Rows near named flat spaces through zero
pc_gg: [-9, -27, -15, 52, 1, 26, 41, 18, 16, -21, -33, -24, -9, -3, 7, 13, 15, -16, -44, 1, 14, -9, -39, -44, -3, 16]
mb_zh: [7, -34, -12, -10, 2, -27, -34, -13, -25, -14, -24, 12, 3, 22, -12, 8, -14, 21, 9, -10, -24, 15, 40, -19, -6, 17]
mz_fr: [2, -5, 13, -16, -10, -23, -4, -17, -20, 4, 8, 3, -2, 3, 4, 4, 0, 27, 23, -11, -22, 12, 10, 17, -17, 4]
mb_zh: [65, 11, -22, -12, -15, -72, -74, 31, 20, -41, 5, 26, 56, -9, -19, -21, -58, 22, 40, 27, 37, 15, 56, -50, 34, -26]
mz_fr: [-5, 1, 16, 2, -4, 7, 35, -17, -12, 23, 9, -2, -6, 4, 25, 15, 27, 43, 6, -7, -21, 12, -15, 19, -31, 16]
tj_mj: [2, 3, -16, -12, 32, 28, -21, 5, 1, 19, -12, 24, 12, 23, -6, 4, 1, 7, -5, 13, -1, -2, 30, -4, 14, 8]
mz_fr: [2, 4, 9, 6, -12, -28, 2, 19, 10, -25, 15, -9, -1, -20, -2, -24, -24, -32, 2, 3, 20, -17, -16, -3, 14, -26]
tj_mj: [-4, 2, -19, 9, 39, 21, 0, 27, 14, 10, 1, 31, 3, 26, 10, -24, -16, -25, -38, 25, 20, -27, 16, -23, 25, -4]
mz_fr: [-8, -55, 0, -18, 14, -41, -36, -1, -40, -35, -30, 8, -4, 21, -22, -4, -35, -1, 17, -19, -33, -6, 37, -10, 3, 5]
pc_gg: [9, 41, 17, -46, 11, -6, -24, -4, -3, 32, 40, 27, 15, 0, 2, -16, -9, 15, 37, 11, -2, -1, 26, 47, 9, -21]
tj_mj: [0, 9, 2, 17, -9, 3, 18, 13, 17, -9, 6, -14, -2, -17, 3, -6, 1, -19, -10, 4, 19, -8, -26, -6, 5, -11]
tj_mj: [-8, -1, 1, 21, -56, -33, 17, -35, -4, -7, 20, -22, -40, -9, 12, -8, 9, -28, -29, -21, -1, 18, -23, -6, -28, 7]
mz_fr: [6, 15, -36, 19, 22, 59, -8, 12, 31, 16, -22, 8, 12, 11, -8, 12, 17, -16, -36, 22, 28, 1, 6, -31, 22, 12]
mb_zh: [5, 2, -14, 8, -1, 14, -3, -7, 6, 9, -8, 4, 1, 9, 1, 9, 11, 7, -14, 4, 3, 11, 7, -15, -3, 13]
tj_mj: [6, 17, -28, 4, 19, 52, -11, -4, 18, 30, -14, 15, 10, 18, -3, 16, 23, 6, -23, 16, 11, 11, 17, -14, 8, 18]
tj_mj: [7, -20, 10, -1, 57, 3, 21, 46, -6, -2, -11, 29, 35, 19, 20, -5, -18, 52, 19, 23, -6, -27, 11, -9, 10, -2]
mz_fr: [27, -1, 3, -3, -17, -60, -20, 15, 1, -27, 16, 11, 18, -7, 4, -22, -36, 12, 20, 8, 13, 1, 17, -19, 6, -18]
mb_zh: [-17, -33, 30, -1, 5, -28, 26, 13, -24, -28, -6, -16, -7, -10, 3, -5, -15, 5, 22, -16, -21, -20, -23, 15, -9, -9]
pc_gg: [-9, -71, -2, 5, -36, -71, -25, -32, -47, -52, -32, -18, -30, 12, -17, 4, -24, -8, 0, -42, -41, 18, 20, -28, -25, 21]
mb_zh: [-42, 12, 33, 4, -11, 23, 50, -5, 0, 4, 21, -38, -38, -31, 3, -7, 19, -52, -8, -19, -3, -25, -64, 50, -7, -18]
pc_gg: [9, -4, -6, -18, -3, -15, -40, 0, -4, -17, -11, -1, 11, -5, -26, 1, -17, -9, 21, -4, 0, 5, 23, -1, 15, -8]
tj_mj: [-6, -30, -13, -35, 15, -25, -44, -45, -49, 26, -3, 46, -18, 60, 6, -2, -9, 28, -6, -14, -51, 20, 75, 3, -21, 33]
mb_zh: [-29, 8, 15, -24, 10, 19, 3, -21, -17, 25, 15, 2, -26, 7, -2, -5, 10, -23, -1, -13, -21, -9, -1, 45, -5, -2]
mz_fr: [0, -10, 5, 7, 9, 22, 40, -25, -19, 40, -7, 12, 1, 27, 36, 35, 43, 85, 0, -4, -37, 27, 1, 5, -45, 43]
pc_gg: [6, -32, -7, 4, -4, -30, -20, 6, -12, -34, -23, -4, 4, 3, -14, 0, -22, -1, 6, -8, -6, 2, 15, -25, 4, 3]
pc_gg: [21, 42, -5, -22, 20, 25, -22, 15, 22, 25, 14, 20, 33, -5, -5, 0, 1, 18, 23, 25, 20, 1, 18, 14, 22, -14]
mb_zh: [12, -25, -20, 1, 25, 5, -12, -4, -14, 11, -26, 28, 16, 38, 9, 17, 4, 52, -5, 7, -20, 16, 40, -29, -10, 32]
pc_gg: [-22, -35, 23, 42, 17, -21, 86, 30, -9, -11, 12, 3, -21, 13, 55, -25, -8, 10, -36, 3, -6, -37, -45, -17, -22, 2]
mb_zh: [-24, -22, 5, -26, 5, -4, -20, -32, -35, 8, -8, 4, -26, 20, -12, 3, 1, -11, 2, -24, -37, 3, 23, 25, -11, 12]
pc_gg: [-14, -14, 5, -18, -30, -24, -26, -39, -26, -9, -1, -15, -29, -2, -20, 4, 0, -24, 7, -30, -25, 16, 10, 19, -14, 5]
tj_mj: [-5, -13, -9, -6, -33, -25, -15, -57, -28, 17, 7, 7, -34, 26, 9, 6, 14, 9, -19, -24, -32, 34, 26, -1, -36, 30]
mz_fr: [5, 10, -12, 9, -1, -7, -21, 30, 27, -30, 2, -7, 5, -19, -21, -26, -30, -64, -13, 13, 40, -23, -6, -20, 38, -30]
[18, 48, 9, -19, -30, -11, -13, -16, 14, 20, 38, -1, 7, -22, 2, -5, 7, 6, 24, 4, 14, 18, -1, 28, -3, -16]
mz_fr
[2, 1, -4, 19, -17, 2, 20, -12, 4, 7, 2, -6, -9, 1, 15, 8, 17, 11, -17, -3, 1, 13, -13, -11, -17, 13]
tj_mj
[-23, -3, 24, -8, 1, -16, 22, -1, -14, 0, 24, -3, -23, -3, 11, -22, -9, -24, -1, -10, -10, -22, -18, 29, -5, -15]
pc_gg
[-3, 11, 11, 1, -6, 13, 28, -17, -4, 26, 11, -2, -4, 1, 20, 14, 28, 35, 4, -4, -14, 13, -14, 19, -25, 13]
mz_fr
[-8, -1, 1, 13, 0, 12, 19, 1, 4, 3, 0, -7, -8, -1, 7, 1, 9, -7, -14, -1, 3, -4, -16, -2, -4, 3]
pc_gg
[2, -20, 18, 25, 11, -8, 48, 34, 3, -21, -9, -11, 15, -12, 20, 2, -3, 31, 9, 6, 2, -17, -35, -13, -6, -4]
mb_zh
[24, 18, -10, -14, -3, -20, -36, 7, 10, -3, 12, 17, 20, -1, -8, -12, -21, 1, 14, 14, 17, 6, 28, -9, 17, -14]
mb_zh
[3, -2, 20, -16, 13, -7, -2, 25, -2, -19, -6, -10, 23, -21, -14, 2, -14, 13, 43, 1, -1, -14, -9, 19, 13, -20]
tj_mj
[-1, 36, 13, -9, -21, 6, 8, -10, 12, 16, 29, -12, -6, -23, 2, -3, 13, -12, 10, -1, 10, 4, -21, 31, -3, -15]
mz_fr
[-9, -6, 10, -8, -13, -19, 4, -22, -19, 7, 13, 1, -18, 7, 9, -3, 2, 5, 1, -14, -20, 7, 3, 15, -19, 6]
pc_gg
[-12, -16, -5, 3, -10, 4, -3, -20, -12, -2, -14, -11, -18, 6, -8, 11, 10, -11, -12, -16, -14, 9, 0, -2, -10, 14]
mb_zh
[-5, 37, 1, -18, -55, -21, -43, -24, 16, -17, 29, -31, -27, -41, -39, -22, -13, -92, 2, -16, 27, 4, -11, 25, 20, -35]
mb_zh
[-14, -44, -26, -3, 35, 20, -35, 5, -16, -18, -51, 8, -2, 29, -30, 9, -14, -23, -17, -5, -15, -10, 34, -27, 20, 17]
mz_fr
[-1, 28, -19, -61, 0, 39, -86, -53, -14, 38, -11, 9, -1, 11, -52, 27, 20, -12, 28, -14, -22, 35, 59, 43, 11, 11]
mz_fr
[9, 12, -2, -1, 48, 34, 25, 21, 6, 39, 5, 38, 27, 28, 33, 4, 12, 58, -2, 29, -1, -7, 14, -1, -1, 12]
mb_zh
[2, -29, 7, -11, 24, -20, -3, 9, -24, -7, -12, 18, 13, 20, 7, 1, -15, 39, 20, -1, -24, -4, 23, -3, -6, 8]
mb_zh
[-6, 9, 25, -8, -20, -24, 15, -5, -6, -4, 25, -12, -10, -19, 7, -10, -3, -5, 18, -10, -4, -4, -21, 27, -10, -16]
mz_fr
[-11, -10, -13, 13, 16, 21, -3, 19, 12, -15, -18, -6, -5, 0, -15, -6, -8, -43, -24, 5, 16, -20, -7, -17, 22, -6]
mz_fr
[-8, -25, 12, 8, -6, -19, 14, 5, -12, -24, -11, -16, -5, -8, -2, 2, -7, 1, 8, -13, -10, -6, -16, -3, -7, -1]
mb_zh

Rows near named flat spaces through zero
bzfd: [-18, 8, 2, -37, 9, -10, 13, 8, 2, -8, -16, 8, -22, -18, 2, -3, 3, -13, -19, 17, -5, -13, -31, 10, 31, -18]
zrzd: [-18, 1, 7, 3, -28, -20, -2, 37, 36, 28, -25, -77, 34, 45, -4, 58, -8, -20, 77, -19, -12, -4, 3, 25, -24, 7]
lqfz: [34, -9, 19, -27, 5, -43, 18, -45, -16, 20, 29, -23, -25, -35, -17, -14, -8, -20, -10, 5, 39, -6, -30, 8, 48, 16]
mhgf: [26, 7, 18, -11, 2, -18, 18, 11, 4, -37, 32, 5, -1, 10, -2, -36, -13, -15, -28, 23, 19, -6, 0, -6, 13, -24]
jqfh: [-20, 23, 24, 10, -1, 9, 14, -27, -4, 6, 20, -1, -36, -6, -12, -8, -1, -21, -36, 0, -18, -28, -5, -4, 4, -6]
lqfz: [0, 24, 15, -9, 17, 50, -23, 51, 22, 11, -10, 52, -19, -81, 8, -29, -27, 32, 0, 15, 2, -3, 20, -14, 22, 14]
jqfh: [30, -11, 35, -9, 26, -37, 16, -21, 16, -30, 24, 18, 3, -16, 7, -25, -39, -9, -19, 6, 28, 20, -11, -17, 21, -30]
ljdn: [1, 3, -22, -15, 3, -4, -8, 11, 3, -5, -14, -7, 13, -7, -5, 20, 1, 13, 28, 9, 6, -2, -2, 1, -5, 4]
lqfz: [6, -18, 11, 40, -13, 15, -7, 8, 4, 41, -10, -15, -8, 5, 18, 1, -2, 7, 21, -47, -14, 16, 7, 8, 3, 18]
ljdn: [-1, 34, -17, -22, -10, 5, -1, 4, -13, -23, 36, -24, -26, 2, -19, 0, 3, -18, -4, 37, -5, -51, 6, 17, 24, 21]
mhgf: [-5, 38, 28, 10, -7, 29, 1, 51, 31, -2, 8, -8, -15, -9, 2, -19, -22, -3, 8, 15, -16, -26, 22, -9, -11, -1]
bzfd: [-8, -4, -25, -16, 0, 5, -6, -13, -24, -3, -1, 14, -5, -4, -5, 1, 23, 3, -17, 12, 0, -5, -6, 9, 12, 10]
mhgf: [42, -16, 23, 11, -15, -17, 18, 29, 6, 32, 2, -18, -3, -20, -8, -22, -7, 4, 5, -37, 29, 7, -15, 3, 25, -19]
jqfh: [-5, -2, 7, -22, -9, 17, -11, 31, 0, 13, -3, 17, 4, -8, 9, -24, 9, -7, -10, 24, 6, 9, 12, 14, 16, 26]
jqfh: [47, -14, -4, 5, -7, -31, 4, 17, 7, -27, 22, -37, 25, 42, 13, -11, -14, -5, 33, 6, 21, 13, 11, 3, -4, 5]
jqfh: [-7, 5, 27, -9, -10, 7, 8, 14, 1, 0, 20, 2, -25, 13, 14, -34, -1, -33, -33, 14, -11, -8, 2, 18, 32, 9]
mhgf: [-27, -4, -6, 13, 8, -1, -1, -18, 6, -13, -15, 4, 9, 26, 9, 26, 0, -2, 2, -12, -24, 8, -2, -4, -23, -17]
mhgf: [26, 12, 14, -15, -3, -3, 3, -6, -5, 27, 10, -6, 5, -38, -24, -20, 3, 8, 5, 26, 38, -1, 7, -18, -16, 26]
bzfd: [30, 17, -40, -12, 33, 10, 5, 36, -1, -47, -25, 19, -39, -41, 27, -26, -9, 48, 12, 14, -8, -15, -27, -24, 20, -24]
bzfd: [-25, -9, 17, -26, 16, 29, -1, 76, 33, 24, -86, 20, -27, -15, 79, -40, 2, 11, 22, 15, -37, 40, -26, 1, 12, 15]
zrzd: [17, -1, 32, 41, 13, 18, 11, -38, -11, 24, 17, 38, -31, -46, -7, -36, -9, 17, -48, -34, 6, 7, 0, -32, -1, -15]
mhgf: [39, -45, 0, 14, 11, -37, 0, -52, -13, 20, -1, -11, 17, 1, 13, 2, -5, 11, 23, -27, 30, 47, -11, -9, -2, 19]
mhgf: [-11, 17, 0, 9, 16, 29, -21, 17, 19, -26, 10, 5, -29, -1, 38, -6, -32, 0, 18, 13, -38, -10, 20, 6, 23, 27]
bzfd: [-22, -25, -3, 13, -20, 31, -22, 38, 3, 24, -26, 32, 46, 22, 8, 3, 22, 9, -3, -15, -4, 36, 30, 11, -25, 6]
ljdn: [7, 8, 11, -18, 4, -23, 15, -25, -4, -4, 15, -31, -29, 6, 7, -10, -5, -24, 0, 21, -1, -14, -18, 5, 19, 18]
mhgf: [15, 2, 0, 23, 8, 9, 8, -9, -8, -19, 13, 15, -16, 4, 10, -26, -2, 9, -24, -7, -7, -1, 3, -17, -5, -14]
lqfz: [-33, 3, 13, -2, 13, 45, -22, 22, 14, 19, -28, 61, 3, -44, 11, -9, -5, 20, -17, 3, -13, 19, 16, -10, -4, 5]
jqfh: [9, 13, 27, -11, 8, 8, 15, 12, 4, 7, -2, 43, 1, -49, -23, -36, 1, 13, -43, 13, 28, 2, -4, -29, -11, -32]
bzfd: [0, -6, -24, -5, -6, 4, -18, 8, -9, -28, 24, 6, 12, 22, 1, 10, -1, -6, 0, 7, -3, -6, 19, 23, 24, 10]
mhgf: [11, -32, -7, -40, 23, -42, -10, -33, -1, 3, -5, -3, 1, -32, 10, 23, -21, -5, 26, 0, 24, 23, -29, 21, 59, 19]
lqfz: [-34, -8, -13, 21, -14, 33, -39, -8, -4, 20, 9, 44, 58, -12, -46, 52, 6, 16, -6, -26, 8, 7, 47, 7, -26, -1]
zrzd: [14, 1, -26, -1, 6, 7, -14, 18, 1, -27, -4, -6, 11, 20, 24, -5, -2, 15, 30, 23, -5, 8, 16, -4, -15, 22]
ljdn: [-18, -18, -8, -14, -36, 17, -15, 14, -22, 35, -6, -11, 24, 50, 10, -13, 48, -25, -3, 26, -2, 19, 25, 31, -15, 60]
zrzd: [42, -18, 0, 8, 2, -23, 21, -7, -13, 8, -1, -2, -5, -16, -6, -21, 6, 16, -9, -25, 29, 11, -24, -13, 8, -25]
ljdn: [-5, -20, -21, 44, -25, 23, -12, 20, -12, -3, 5, 0, 16, 58, 13, 5, 19, 1, -4, -38, -25, 8, 26, 19, -10, -3]
zrzd: [22, 5, 15, -22, -39, -15, 13, 57, 9, 39, 1, -52, 13, 3, -24, -7, 12, -19, 26, 5, 30, -15, -3, 25, 12, 11]
lqfz: [0, -18, 25, 22, -2, -16, 7, -15, 12, 23, -5, -13, 5, 8, 4, 12, -13, -9, 8, -38, -1, 18, -8, 1, -1, -12]
mhgf: [54, -20, 13, 52, -5, -3, 11, -18, -13, 12, 19, -8, 4, 19, 12, -42, 3, 17, -3, -27, 19, 29, 15, -29, -34, 7]
zrzd: [8, -2, 30, 50, -16, 18, -4, 21, 21, 28, 6, -25, -2, 20, 18, -7, -18, -2, 25, -35, -18, 9, 25, -1, -16, 15]
bzfd: [-47, 15, -19, -41, -5, 19, 1, 23, -7, 8, -48, 8, -5, 7, 7, 1, 42, -5, -8, 43, -23, -7, -16, 6, -20, 12]
lqfz: [-14, 11, 10, 21, 19, 2, -1, 2, 27, -30, 4, -5, -27, 4, 24, 17, -41, -4, 13, -22, -38, -14, -5, 2, 22, -23]
jqfh: [-48, 0, 5, -27, -1, -1, -29, -17, 20, 39, -29, 14, 67, -29, -44, 70, -1, 4, 33, 12, 21, 18, 19, -1, -44, 14]
ljdn: [19, -10, -23, 15, 1, -6, 4, 12, -5, -18, -8, -15, -6, 23, 19, -2, 3, 12, 16, -17, -10, 3, -9, 1, 3, -10]
zrzd: [34, 1, -23, 22, 0, 5, -20, -14, -10, 3, 24, -21, -1, -12, -5, 12, -13, 23, 40, -9, 11, -7, 22, -2, 2, 38]
ljdn: [-24, -3, 15, -8, -11, 3, 8, -18, -7, 69, -33, -19, -22, -26, -7, 10, 24, -8, 4, -15, -5, 1, -25, 8, 1, 24]
lqfz: [45, -3, 14, 18, -27, -11, 18, 28, -6, 21, 29, -47, -31, 6, 0, -30, -2, -14, 6, -28, 11, -20, -8, 21, 43, 7]
ljdn: [21, 7, 2, 7, 24, -25, 13, -24, 9, -22, 7, -4, -10, -28, -11, 13, -29, 15, 9, -16, 11, -10, -20, -22, 5, -35]
ljdn: [9, 13, -11, 12, -8, 40, 12, 49, -14, 17, -23, 18, -48, -30, 11, -44, 25, 26, -26, -16, -17, -19, -16, -5, 18, -13]
jqfh: [-15, 19, 23, -33, 18, 13, -17, -24, 6, 14, 12, 19, -19, -51, 0, -11, -18, -10, -4, 48, 7, -4, 11, -4, 17, 51]
jqfh: [3, 21, 15, -9, 15, -18, 19, 2, 21, -16, -7, -15, -15, -16, -3, 2, -21, 0, 9, 7, -1, -16, -21, -18, -5, -28]
lqfz: [8, -8, 0, 22, 4, -16, 1, -13, 13, 1, -11, -26, 20, 20, 5, 25, -12, 8, 37, -19, -1, 15, 1, -12, -33, -5]
jqfh: [21, 23, -31, 32, -8, 28, 1, -15, -35, -9, 31, -41, -73, 24, 28, -31, 17, 1, 3, 5, -39, -41, 6, 7, 17, 53]
jqfh: [-28, 29, 33, -24, -8, -5, 16, 29, 28, -2, 0, -33, -26, 13, 8, -3, -14, -41, 3, 26, -23, -29, -11, 17, 17, -1]
bzfd: [-8, -38, 22, 2, -17, -17, 3, -7, -3, 27, -1, 15, 34, 17, -10, 6, 10, -21, -26, -30, 18, 32, -1, 19, 10, -17]
lqfz: [17, 6, -1, 4, -21, 18, -17, 17, -12, 21, 41, 10, 3, -37, -41, 1, -4, 3, -12, -15, 26, -24, 25, 20, 38, 12]
ljdn: [-7, 17, 6, 9, 9, -3, -3, -20, 9, -15, 24, 6, 2, -21, -30, 28, -25, 1, -4, -11, 2, -23, 7, -7, 3, -23]
bzfd: [17, -7, -22, 8, 14, 16, -6, -52, -43, 23, 8, 42, -29, -64, -20, -13, 19, 34, -35, -16, 18, -2, -10, -16, 18, 12]
zrzd: [15, -14, 9, -4, -6, -23, 26, 9, -5, 7, -9, -2, -6, -2, -7, -13, 10, -5, -22, -24, 14, 3, -32, 3, 18, -41]
mhgf: [17, 14, 9, 29, -12, 28, 17, 46, -1, 12, 2, 10, -39, -27, -4, -34, 2, 16, -27, -37, -9, -25, -8, -4, 23, -34]
bzfd: [20, -22, 4, -1, 11, -13, 0, -18, -8, 4, 7, 1, -23, -11, 24, -17, -11, -3, -2, -12, 4, 16, -14, 9, 42, 15]
lqfz: [55, 17, 40, -4, 0, -28, 15, 35, 34, 2, 32, -21, 7, -52, -34, -13, -50, 5, 23, -8, 52, -16, 0, -14, 23, -29]
zrzd: [-3, 4, 26, -14, -13, -2, -3, -5, 6, 37, 1, -13, 19, -8, -15, -3, 5, -13, 10, 23, 21, 9, 14, -3, -24, 34]
ljdn: [38, 3, -23, 8, 10, -10, 9, 22, -3, -67, 24, -8, -17, 34, 30, -30, -14, 6, 1, 11, -8, -10, -1, -3, 18, -18]
zrzd: [-11, 15, -35, -11, 6, -13, -19, -35, -2, 2, 3, -31, 11, -24, -37, 73, -10, 13, 51, -2, 6, -28, -1, 6, -3, 17]
zrzd: [34, -24, 13, 25, -11, 6, 3, 12, -13, 2, 27, 9, -13, 20, 25, -49, 1, -7, -26, -19, 5, 18, 12, 10, 29, 10]
bzfd: [-10, 11, -7, -38, 4, -28, 30, 36, 16, -28, -42, -26, -3, 28, 17, -4, 12, -11, 11, 30, -10, -6, -41, -3, -13, -37]
[24, 11, -37, -15, -8, 2, 13, 41, -24, -31, 21, 7, -43, -27, -20, -14, 9, 9, -32, -17, 4, -51, -28, 26, 79, -44]
zrzd
[33, -22, 23, 10, -28, -24, 15, 36, 11, 33, 0, -34, 22, 14, -7, -9, 0, -9, 19, -32, 28, 15, -4, 13, 7, -11]
mhgf
[-14, 2, 26, 43, -13, 26, 1, -3, -2, -7, 38, 22, -13, 28, 2, -19, -6, -21, -51, -28, -26, -9, 26, 8, 9, -16]
ljdn
[-24, -11, -10, -36, 0, -1, 3, 28, -3, -5, -30, 25, 2, 0, 10, -4, 19, -7, -21, 11, -5, 8, -23, 19, 26, -18]
bzfd
[-7, 5, -4, -18, 6, 5, -2, 13, 6, 21, -31, 7, 1, -38, -7, 8, 4, 18, 14, 5, 7, 2, -13, -7, -4, 1]
ljdn
[-17, 9, -3, 8, -18, 9, -13, -13, -8, -2, 35, 12, 31, 6, -48, 30, 5, -9, -21, -5, 11, -20, 31, 10, -12, -9]
bzfd
[-10, 25, -25, -10, -6, 37, 1, 51, -5, 14, -39, 1, -30, -24, 7, -14, 27, 25, 7, 12, -20, -23, -12, -3, -4, 6]
jqfh
[40, 3, 3, 26, -9, 6, 8, -13, -21, -22, 41, 3, 10, 38, 2, -53, 15, 1, -28, 26, 18, 8, 33, -26, -44, 15]
mhgf
[-28, -6, 29, -14, 16, -27, 4, 9, 48, 36, -50, -20, 1, -47, -3, 59, -40, 0, 50, -43, -5, 8, -39, 7, 24, -32]
mhgf
[-32, -11, 14, 34, -18, 51, -31, 28, 9, 43, -7, 49, 30, -21, -17, 17, 0, 14, -14, -45, -8, 15, 40, 10, -5, -2]
lqfz
[-19, -5, 50, 31, -3, 23, 4, -11, 7, 18, 17, 42, -5, -4, 1, -26, -9, -16, -56, -24, -10, 14, 18, -7, -1, -18]
ljdn
[-26, 17, 18, -36, 5, -18, 30, -10, 7, 24, -47, -40, -34, 7, 23, -12, 21, -23, 10, 38, -19, -3, -44, -8, -22, 17]
bzfd
[5, 6, -15, 5, 15, 12, -7, -14, -10, -18, 8, 22, -13, -17, 2, -6, -3, 16, -11, 4, -4, -5, 3, -11, 4, 0]
zrzd
[15, 18, 4, 19, -6, 13, 8, 28, 9, 13, -2, -13, -17, -25, -12, -5, -7, 17, 11, -21, 0, -21, -2, -10, 0, -15]
zrzd
[-18, 9, -38, -9, -7, 30, -7, 17, -24, -19, -13, 10, -15, 31, 21, -18, 38, 3, -16, 31, -29, -10, 6, 8, -10, 21]
lqfz
[9, -24, 5, 14, 19, -11, 3, -32, -3, -10, -13, 19, 14, 18, 28, -16, 0, 9, -6, -1, 2, 42, -2, -24, -30, -1]
zrzd
[7, 23, 4, 11, -25, 27, 0, 28, -5, 7, 17, -8, 9, 19, -14, -27, 20, -2, -9, 26, 4, -15, 33, -8, -38, 20]
mhgf
[18, 0, -1, 0, -2, 8, -15, 2, -4, 2, 18, -8, -1, 2, 14, -17, -6, 0, 17, 20, 6, 6, 22, 3, 4, 45]
mhgf
[-36, -9, -13, 9, -22, 20, -12, 4, -11, 23, -11, -1, 6, 27, -3, 24, 26, -12, -7, -19, -24, -3, 9, 28, 1, 11]
jqfh
[-14, 4, -35, -15, 13, 16, -24, -33, -24, -6, 1, 19, -6, -18, -2, 14, 13, 14, 2, 26, -5, -5, 9, 1, 1, 39]
lqfz
[-6, 0, 6, -15, 9, -1, 1, 14, 11, -2, -18, 2, -8, -5, 21, -9, -6, -2, 8, 13, -7, 8, -10, 0, 8, 4]
ljdn
[22, -3, 10, 1, -8, -10, 15, -3, -8, 29, -3, -3, 4, -25, -26, -12, 12, 10, -9, -12, 30, 2, -12, -13, -10, -13]
mhgf
[-52, 9, -35, -24, 43, 11, -16, -39, -7, -56, -11, 47, -37, -16, 23, 32, -13, 3, -24, 13, -48, -17, -23, 9, 42, -16]
mhgf
[-6, -5, 17, -7, -1, -12, 10, -1, 6, 7, -2, 3, 3, -5, -8, 2, -4, -12, -13, -8, 6, 3, -11, 4, 10, -18]
bzfd
[19, 4, -10, -26, -8, -13, 7, -6, -20, 4, 9, -22, -6, 5, -4, -21, 22, -9, 0, 36, 19, -7, -6, 4, 2, 31]
ljdn
[26, 18, -20, 9, -12, 38, 4, -9, -47, 37, 9, 26, -28, -55, -36, -42, 46, 35, -41, 7, 24, -22, 5, -23, -14, 21]
mhgf
[38, 5, -26, -5, 37, 5, -5, -13, -10, -17, -11, 23, -29, -58, 18, -24, -13, 48, 15, 14, 12, 6, -14, -33, 9, 12]
jqfh
[12, -50, 44, 17, -17, -37, 3, -23, 9, 31, 17, -31, 24, 51, 24, -2, -14, -44, 10, -33, 10, 46, 6, 28, 18, 22]
bzfd
